Here is a tiny trained network, its code and every weight. The questions are about switching its units off for an input and a target symbol, where a switched-off unit gives its printed mean instead of its output.

import numpy as np


def w(rows, s, z=0):
    codes = np.array(rows[::2]) - 128.0
    scale = np.full(codes.shape[1], s)
    scale[-1] = z or s
    return codes * scale


def f(y):
    return np.maximum(y, 0)


def softmax(a):
    e = np.exp(a - a.max(-1, keepdims=True))
    return e / e.sum(-1, keepdims=True)


def log_softmax(a):
    a = a - a.max(-1, keepdims=True)
    return a - np.log(np.exp(a).sum(-1, keepdims=True))


def net(x, mask):
    ids = ['βγθξπσψ'.index(c) for c in x.split()]
    T = len(ids)
    res = E[ids] + P[:T]
    u = 0
    for l in range(2):
        q, k, v = (res @ M[l].T for M in (Q, K, V))
        z = softmax(np.where(np.tri(T) > 0, q @ k.T / 4**0.5, -1e9)) @ v
        res = res + np.where(mask[u], z, O[l][:, -1]) @ O[l][:, :-1]
        u += 1
        y = f(res @ A[l][:, :-1].T + A[l][:, -1])
        res = res + np.where(mask[u : u + 8], y, B[l][:, -1]) @ B[l][:, :-1]
        u += 8
    return log_softmax(res[-1] @ U[:, :-1].T + U[:, -1])


Q, K, V, O, A, B = {}, {}, {}, {}, {}, {}
E = w([
[76,101,121,125,127,51,105,116,79],'β',
[102,85,138,172,182,98,119,148,84],'γ',
[156,148,142,119,95,7,100,163,133],'θ',
[168,151,212,190,193,62,120,160,150],'ξ',
[108,175,117,151,107,120,190,122,163],'π',
[181,95,130,76,78,198,185,101,73],'σ',
[164,136,87,58,220,142,132,97,105],'ψ',
],0.011)
P = w([
[28,61,198,26,152,76,205,241,201],'0',
[96,169,244,117,142,185,149,191,118],'1',
[129,131,86,160,191,52,173,61,134],'2',
[190,229,175,197,147,162,147,186,41],'3',
[183,148,41,222,199,119,111,3,124],'4',
[240,188,82,174,178,118,229,182,84],'5',
],0.0053)
Q[0] = w([
[105,96,76,185,109,45,103,72,212],'L0H0',
[187,146,126,62,84,173,137,155,106],'L0H0',
[199,205,101,168,200,111,240,69,58],'L0H0',
[3,87,254,74,70,171,43,213,184],'L0H0',
],0.008)
K[0] = w([
[69,148,117,255,130,72,49,112,105],'L0H0',
[120,126,147,87,102,199,197,168,75],'L0H0',
[218,104,107,100,147,137,40,83,70],'L0H0',
[40,119,121,112,126,125,216,182,236],'L0H0',
],0.009)
V[0] = w([
[200,158,214,199,134,181,225,153,166],'L0H0',
[92,19,174,171,102,70,75,153,73],'L0H0',
[131,142,172,47,36,67,192,161,192],'L0H0',
[102,133,227,211,130,3,74,173,166],'L0H0',
],0.0055)
O[0] = w([
[200,119,238,127,149,185,169,195,122,252],'L0H0',
[106,36,118,166,108,78,125,100,199,45],'L0H0',
[127,149,156,59,90,58,139,147,168,173],'L0H0',
[157,117,125,146,166,106,140,124,255,190],'L0H0',
],0.0071,0.0011)
A[0] = w([
[97,122,88,116,114,120,173,2,104,190],'L0N0',
[110,60,114,100,199,94,118,126,147,209],'L0N1',
[121,150,55,138,90,67,107,63,162,139],'L0N2',
[86,127,143,231,139,113,140,184,109,190],'L0N3',
[180,174,126,204,153,109,157,141,130,214],'L0N4',
[139,139,81,87,100,87,58,71,189,131],'L0N5',
[213,178,190,64,167,77,149,138,93,251],'L0N6',
[101,203,155,186,75,159,165,157,134,163],'L0N7',
],0.006,0.0031)
B[0] = w([
[68,82,67,117,123,94,178,151,80,175],'L0N0',
[141,58,159,70,143,61,104,100,157,182],'L0N1',
[111,146,16,133,74,169,77,120,155,157],'L0N2',
[120,165,164,147,131,1,145,121,109,191],'L0N3',
[159,163,112,168,124,58,102,134,134,227],'L0N4',
[128,114,120,69,43,147,54,147,151,145],'L0N5',
[159,166,86,103,141,125,108,251,103,254],'L0N6',
[116,176,150,133,74,78,144,94,107,189],'L0N7',
],0.0065,0.0067)
Q[1] = w([
[93,85,184,120,129,138,70,120,202],'L1H0',
[109,144,189,104,97,183,113,143,95],'L1H0',
[161,174,176,137,118,66,128,246,105],'L1H0',
[120,123,195,123,93,150,83,115,124],'L1H0',
],0.012)
K[1] = w([
[123,97,171,92,124,83,153,162,204],'L1H0',
[67,86,116,2,160,164,139,163,98],'L1H0',
[189,177,64,110,156,208,158,124,179],'L1H0',
[86,67,149,61,170,134,129,131,170],'L1H0',
],0.008)
V[1] = w([
[40,126,146,139,67,124,218,101,164],'L1H0',
[49,150,212,177,215,97,177,89,136],'L1H0',
[101,100,192,136,1,151,175,123,120],'L1H0',
[116,226,138,168,94,75,118,107,202],'L1H0',
],0.0063)
O[1] = w([
[131,138,53,181,185,99,182,152,94,64],'L1H0',
[108,120,138,160,249,174,213,101,139,131],'L1H0',
[174,70,49,199,72,38,171,176,91,3],'L1H0',
[148,118,71,90,187,255,140,188,181,229],'L1H0',
],0.0068,0.0034)
A[1] = w([
[50,58,139,218,199,83,176,22,122,175],'L1N0',
[1,34,23,119,79,125,115,47,140,45],'L1N1',
[94,161,142,145,155,134,143,104,133,131],'L1N2',
[153,94,66,184,26,30,160,116,64,81],'L1N3',
[158,116,109,171,134,76,170,203,106,136],'L1N4',
[97,160,115,99,115,86,131,113,101,254],'L1N5',
[151,179,231,93,134,105,131,108,101,165],'L1N6',
[114,129,51,155,163,139,161,203,105,156],'L1N7',
],0.0056,0.0012)
B[1] = w([
[184,98,78,50,97,54,176,65,114,197],'L1N0',
[1,49,133,125,190,193,152,138,160,174],'L1N1',
[130,115,150,104,139,123,147,101,157,164],'L1N2',
[143,23,205,216,94,155,124,164,133,208],'L1N3',
[132,96,72,170,115,148,159,146,90,248],'L1N4',
[89,159,146,155,142,125,125,155,98,213],'L1N5',
[77,113,180,100,120,113,134,85,109,253],'L1N6',
[102,168,58,130,180,172,163,151,77,236],'L1N7',
],0.0068,0.005)
U = w([
[6,83,135,139,121,184,111,129,155,3],'β',
[221,83,107,81,129,76,190,15,139,80],'γ',
[183,125,79,110,72,115,27,124,210,170],'θ',
[173,95,240,150,169,203,127,122,228,84],'ξ',
[124,182,37,156,192,181,168,218,78,192],'π',
[167,63,170,192,65,130,125,136,92,121],'σ',
[2,224,183,53,110,92,95,64,82,168],'ψ',
],0.0038,0.0022)

Each question gives the input, a string of symbols that net reads in full, and the target symbol t.
The units are the heads (4 rows each of Q, K, V and O) and the neurons (one row each of A and B). Each row of codes is followed by its name. A weight is (code - 128) times the scale printed after its matrix; where a second scale follows, it is the last column's (O, A, B and U).
mask holds one flag per unit, layer by layer, with each layer's heads first. A switched-off unit (its flag False) gives its mean, the last column of its rows in O or B, instead of its output. The means were averaged over made-up inputs and are rounded, as every weight is.
A unit's drop is (log p(t) with every unit on - log p(t) with that unit switched off) / (log p(t) with every unit on - log p(t) with every unit switched off).
The circuit of an input: a set's keep is (log p(t) with only the set's units on - log p(t) with every unit switched off) / (log p(t) with every unit on - log p(t) with every unit switched off). Starting from the 12 units with the biggest drops (on a tie, the unit counted first), units are removed one at a time, each time the one whose removal leaves the highest keep (on an exact tie, the one counted first), for as long as the keep stays at least 0.8.
circuit, biggest first: the units of the circuit, biggest drop first
unit that matters most: the unit with the biggest drop
k most important neurons: the k neurons with the biggest drops, biggest first
k most important neurons of layer l: the k neurons of layer l with the biggest drops, biggest first
drop when u is switched off: that unit's drop, to one decimal
input ξ π π ψ γ θ, target ψ: circuit, biggest first : (L1H0; L0H0; L1N6; L0N6)
input σ ψ γ γ ψ γ, target ψ: circuit, biggest first : (L1H0; L0H0; L0N3)
input π γ ξ π ψ, target ψ: circuit, biggest first : (L0H0; L1H0)
input ψ π θ θ π, target θ: circuit, biggest first : (L0H0; L1H0; L0N5; L0N2)
input π π θ, target θ: circuit, biggest first : (L0H0; L0N2; L0N5; L1H0)
input θ γ γ σ θ γ, target σ: circuit, biggest first : (L1H0; L1N3; L0H0; L0N3)
input ψ θ σ σ π β, target σ: circuit, biggest first : (L1H0; L0H0; L1N3; L0N3)
input π π π π π θ, target π: circuit, biggest first : (L1H0; L0N6; L1N7)
input ξ ξ π π σ, target σ: unit that matters most : L0H0
input π ξ β ξ, target ξ: 2 most important neurons of layer 0 : (L0N4; L0N0)
input γ σ θ ξ, target σ: 2 most important neurons : (L0N3; L1N3)
input θ ψ β, target β: 2 most important neurons : (L1N1; L0N2)
input π σ π, target σ: 2 most important neurons of layer 0 : (L0N3; L0N6)
input γ σ π θ ξ β, target ξ: most important neuron : (L0N4)
input ξ ξ ξ ψ γ, target γ: 2 most important neurons : (L1N0; L0N6)
input π π γ π π θ, target π: 2 most important neurons : (L0N6; L1N7)
input ψ ψ ξ ξ, target ψ: 2 most important neurons of layer 0 : (L0N3; L0N7)
input π π γ π π ψ, target ψ: drop when L1N4 is switched off : 0.0
input ξ ψ π π β, target β: drop when L0H0 is switched off : 0.8
input π π π, target π: drop when L1H0 is switched off : 0.8
input θ ψ σ σ π θ, target σ: most important neuron : (L1N3)
